Below are the code and all the weights of a small trained network. Each question names an input and a target symbol and asks about switching units off, where a switched-off unit gives its printed mean instead of its output.

import numpy as np


def w(rows, s, z=0):
    codes = np.array(rows[::2]) - 128.0
    scale = np.full(codes.shape[1], s)
    scale[-1] = z or s
    return codes * scale


def norm(h):
    return h / np.sqrt((h * h).mean(-1, keepdims=True) + 1e-5)


def f(y):
    return y / 2 * (1 + np.tanh(0.7978845608 * (y + 0.044715 * y**3)))


def softmax(a):
    e = np.exp(a - a.max(-1, keepdims=True))
    return e / e.sum(-1, keepdims=True)


def log_softmax(a):
    a = a - a.max(-1, keepdims=True)
    return a - np.log(np.exp(a).sum(-1, keepdims=True))


def net(x, mask):
    ids = ['αβγδεζθξτφψω'.index(c) for c in x.split()]
    T = len(ids)
    res = E[ids] + P[:T]
    u = 0
    for l in range(3):
        q, k, v = (norm(res) @ M[l].T for M in (Q, K, V))
        z = softmax(np.where(np.tri(T) > 0, q @ k.T / 4**0.5, -1e9)) @ v
        res = res + np.where(mask[u], z, O[l][:, -1]) @ O[l][:, :-1]
        u += 1
        y = f(norm(res) @ A[l][:, :-1].T + A[l][:, -1])
        res = res + np.where(mask[u : u + 4], y, B[l][:, -1]) @ B[l][:, :-1]
        u += 4
    return log_softmax(norm(res)[-1] @ U[:, :-1].T + U[:, -1])


Q, K, V, O, A, B = {}, {}, {}, {}, {}, {}
E = w([
[130,130,97,231,74,85],'α',
[140,197,237,162,155,4],'β',
[124,139,105,232,78,101],'γ',
[174,139,100,222,53,83],'δ',
[93,152,81,208,44,71],'ε',
[73,183,133,173,56,122],'ζ',
[106,180,167,106,29,108],'θ',
[95,180,162,121,48,164],'ξ',
[161,140,235,78,232,97],'τ',
[158,129,168,96,44,174],'φ',
[57,84,133,105,126,185],'ψ',
[69,49,71,103,179,100],'ω',
],0.013)
P = w([
[78,20,255,225,81,86],'0',
[88,66,206,177,87,89],'1',
[89,111,186,140,87,95],'2',
[106,138,154,111,112,86],'3',
[114,163,134,86,122,89],'4',
[123,192,114,57,130,91],'5',
[129,200,88,41,141,85],'6',
[139,207,52,26,151,80],'7',
],0.0081)
Q[0] = w([
[129,119,90,122,128,160],'L0H1',
[125,87,164,118,89,183],'L0H1',
[160,120,171,158,249,200],'L0H1',
[138,113,121,180,126,175],'L0H1',
],0.015)
K[0] = w([
[135,81,99,162,116,77],'L0H1',
[112,3,174,127,102,162],'L0H1',
[106,83,223,255,112,63],'L0H1',
[55,129,151,201,37,117],'L0H1',
],0.0083)
V[0] = w([
[89,121,132,165,180,115],'L0H1',
[92,170,98,205,151,144],'L0H1',
[254,63,117,116,96,101],'L0H1',
[122,166,144,162,141,31],'L0H1',
],0.0084)
O[0] = w([
[180,120,255,88,91,103,139],'L0H1',
[220,82,118,106,171,128,88],'L0H1',
[124,172,150,182,212,154,3],'L0H1',
[140,127,129,95,160,86,243],'L0H1',
],0.0099,0.0033)
A[0] = w([
[169,236,183,116,121,198,175],'L0N1',
[134,108,63,223,48,168,162],'L0N2',
[69,137,184,1,173,225,3],'L0N3',
[150,124,197,160,122,131,7],'L0N4',
],0.007,0.0013)
B[0] = w([
[86,232,161,204,173,108,130],'L0N1',
[50,255,218,5,52,160,253],'L0N2',
[147,53,31,88,49,132,177],'L0N3',
[168,141,100,68,155,136,137],'L0N4',
],0.0093,0.003)
Q[1] = w([
[3,137,129,160,44,137],'L1H1',
[168,181,149,102,65,5],'L1H1',
[79,104,182,94,114,135],'L1H1',
[195,27,255,214,187,203],'L1H1',
],0.0088)
K[1] = w([
[102,98,80,96,182,202],'L1H1',
[97,135,97,2,139,85],'L1H1',
[142,38,104,89,212,192],'L1H1',
[113,74,203,216,107,111],'L1H1',
],0.0094)
V[1] = w([
[106,176,13,141,131,153],'L1H1',
[72,3,34,101,135,33],'L1H1',
[146,198,155,172,144,94],'L1H1',
[102,136,88,175,22,135],'L1H1',
],0.0056)
O[1] = w([
[84,77,205,127,60,13,39],'L1H1',
[157,85,236,175,118,135,254],'L1H1',
[254,143,160,128,129,91,79],'L1H1',
[205,191,157,107,151,98,211],'L1H1',
],0.0085,0.0042)
A[1] = w([
[89,192,2,169,89,83,181],'L1N1',
[151,88,220,120,202,138,76],'L1N2',
[71,33,116,95,184,108,174],'L1N3',
[74,182,228,87,203,67,2],'L1N4',
],0.0076,0.0035)
B[1] = w([
[154,131,140,125,160,194,255],'L1N1',
[91,127,111,91,162,133,175],'L1N2',
[84,185,145,208,115,103,207],'L1N3',
[72,123,142,6,187,112,202],'L1N4',
],0.015,0.0031)
Q[2] = w([
[139,163,192,149,58,5],'L2H1',
[128,183,154,119,11,117],'L2H1',
[172,157,6,22,160,121],'L2H1',
[91,164,185,112,98,155],'L2H1',
],0.014)
K[2] = w([
[106,89,122,73,126,18],'L2H1',
[71,126,54,138,14,83],'L2H1',
[240,213,89,10,147,218],'L2H1',
[6,120,75,94,157,123],'L2H1',
],0.014)
V[2] = w([
[143,40,175,79,99,152],'L2H1',
[82,104,123,239,128,98],'L2H1',
[121,160,137,154,201,108],'L2H1',
[154,89,2,143,119,237],'L2H1',
],0.0099)
O[2] = w([
[161,10,97,2,85,3,139],'L2H1',
[61,221,170,184,34,80,136],'L2H1',
[146,199,219,123,236,101,99],'L2H1',
[205,95,143,61,8,179,3],'L2H1',
],0.0099,0.0077)
A[2] = w([
[127,55,109,209,130,73,134],'L2N1',
[209,57,62,19,115,196,40],'L2N2',
[117,2,128,112,110,57,78],'L2N3',
[173,197,194,56,132,87,254],'L2N4',
],0.0082,0.006)
B[2] = w([
[164,250,107,160,73,153,153],'L2N1',
[114,204,225,136,164,62,191],'L2N2',
[204,145,56,50,128,213,161],'L2N3',
[59,44,71,166,85,120,254],'L2N4',
],0.012,0.0064)
U = w([
[71,61,88,89,187,115,133],'α',
[103,208,164,1,142,60,2],'β',
[130,10,125,176,120,120,154],'γ',
[80,192,75,90,126,234,56],'δ',
[181,125,131,141,108,108,155],'ε',
[190,97,190,137,124,99,195],'ζ',
[102,85,93,69,25,120,178],'θ',
[60,168,173,187,87,109,141],'ξ',
[162,187,28,151,121,71,56],'τ',
[169,146,214,90,100,192,188],'φ',
[183,121,119,175,136,190,207],'ψ',
[197,200,56,54,112,104,105],'ω',
],0.013,0.0042)

Each question gives the input, a string of symbols that net reads in full, and the target symbol t.
The units are the heads (4 rows each of Q, K, V and O) and the neurons (one row each of A and B). Each row of codes is followed by its name. A weight is (code - 128) times the scale printed after its matrix; where a second scale follows, it is the last column's (O, A, B and U).
mask holds one flag per unit, layer by layer, with each layer's heads first. A switched-off unit (its flag False) gives its mean, the last column of its rows in O or B, instead of its output. The means were averaged over made-up inputs and are rounded, as every weight is.
A unit's drop is (log p(t) with every unit on - log p(t) with that unit switched off) / (log p(t) with every unit on - log p(t) with every unit switched off).
The circuit of an input: a set's keep is (log p(t) with only the set's units on - log p(t) with every unit switched off) / (log p(t) with every unit on - log p(t) with every unit switched off). Starting from the 12 units with the biggest drops (on a tie, the unit counted first), units are removed one at a time, each time the one whose removal leaves the highest keep (on an exact tie, the one counted first), for as long as the keep stays at least 0.8.
circuit, biggest first: the units of the circuit, biggest drop first
unit that matters most: the unit with the biggest drop
top k neurons: the k neurons with the biggest drops, biggest first
top k neurons in layer l: the k neurons of layer l with the biggest drops, biggest first
input φ τ φ α φ α γ, target δ: circuit, biggest first -> L1N1
input β ω α ξ ω α ψ ψ, target θ: circuit, biggest first -> L0N3, L2H1
input β ω β α α α ψ γ, target θ: circuit, biggest first -> L0N3, L2H1
input ζ ω α τ δ, target φ: circuit, biggest first -> L1H1, L2H1, L1N1
input ω θ ε θ α, target α: top 2 neurons -> L0N2, L1N3
input δ θ φ θ ψ β φ, target θ: circuit, biggest first -> L2H1, L0N3
input α δ β ω ψ ψ, target ξ: circuit, biggest first -> L1N3, L0N2
input γ φ τ φ ψ τ θ, target θ: top 2 neurons in layer 0 -> L0N3, L0N1
input ζ φ ψ β α ξ δ, target β: top 2 neurons -> L2N2, L1N3
input β ξ ε, target β: top 3 neurons -> L1N3, L1N1, L2N2
input ζ γ δ α ω ξ, target ξ: circuit, biggest first -> L1N3, L2H1, L1H1
input ψ γ α α ζ, target ω: circuit, biggest first -> L0H1, L2H1, L2N3, L2N4
input ξ ζ α, target β: top 3 neurons -> L1N3, L2N2, L0N2
input ω ω ψ ζ ζ, target θ: unit that matters most -> L0H1
input β θ ω ε α φ β ζ, target δ: circuit, biggest first -> L0H1, L1N1
input γ ψ φ ζ α β ω φ, target ξ: circuit, biggest first -> L1H1, L1N3, L2H1
input β ε ω ω φ τ τ ζ, target φ: top 4 neurons -> L1N1, L1N3, L2N2, L0N2
input δ α α ξ ω ω τ φ, target ξ: top 3 neurons -> L0N1, L1N4, L1N3
input ω ξ ω ξ α θ ω ζ, target ξ: top 2 neurons -> L1N3, L0N2
input τ τ β ψ φ φ γ, target δ: top 2 neurons -> L1N1, L0N2
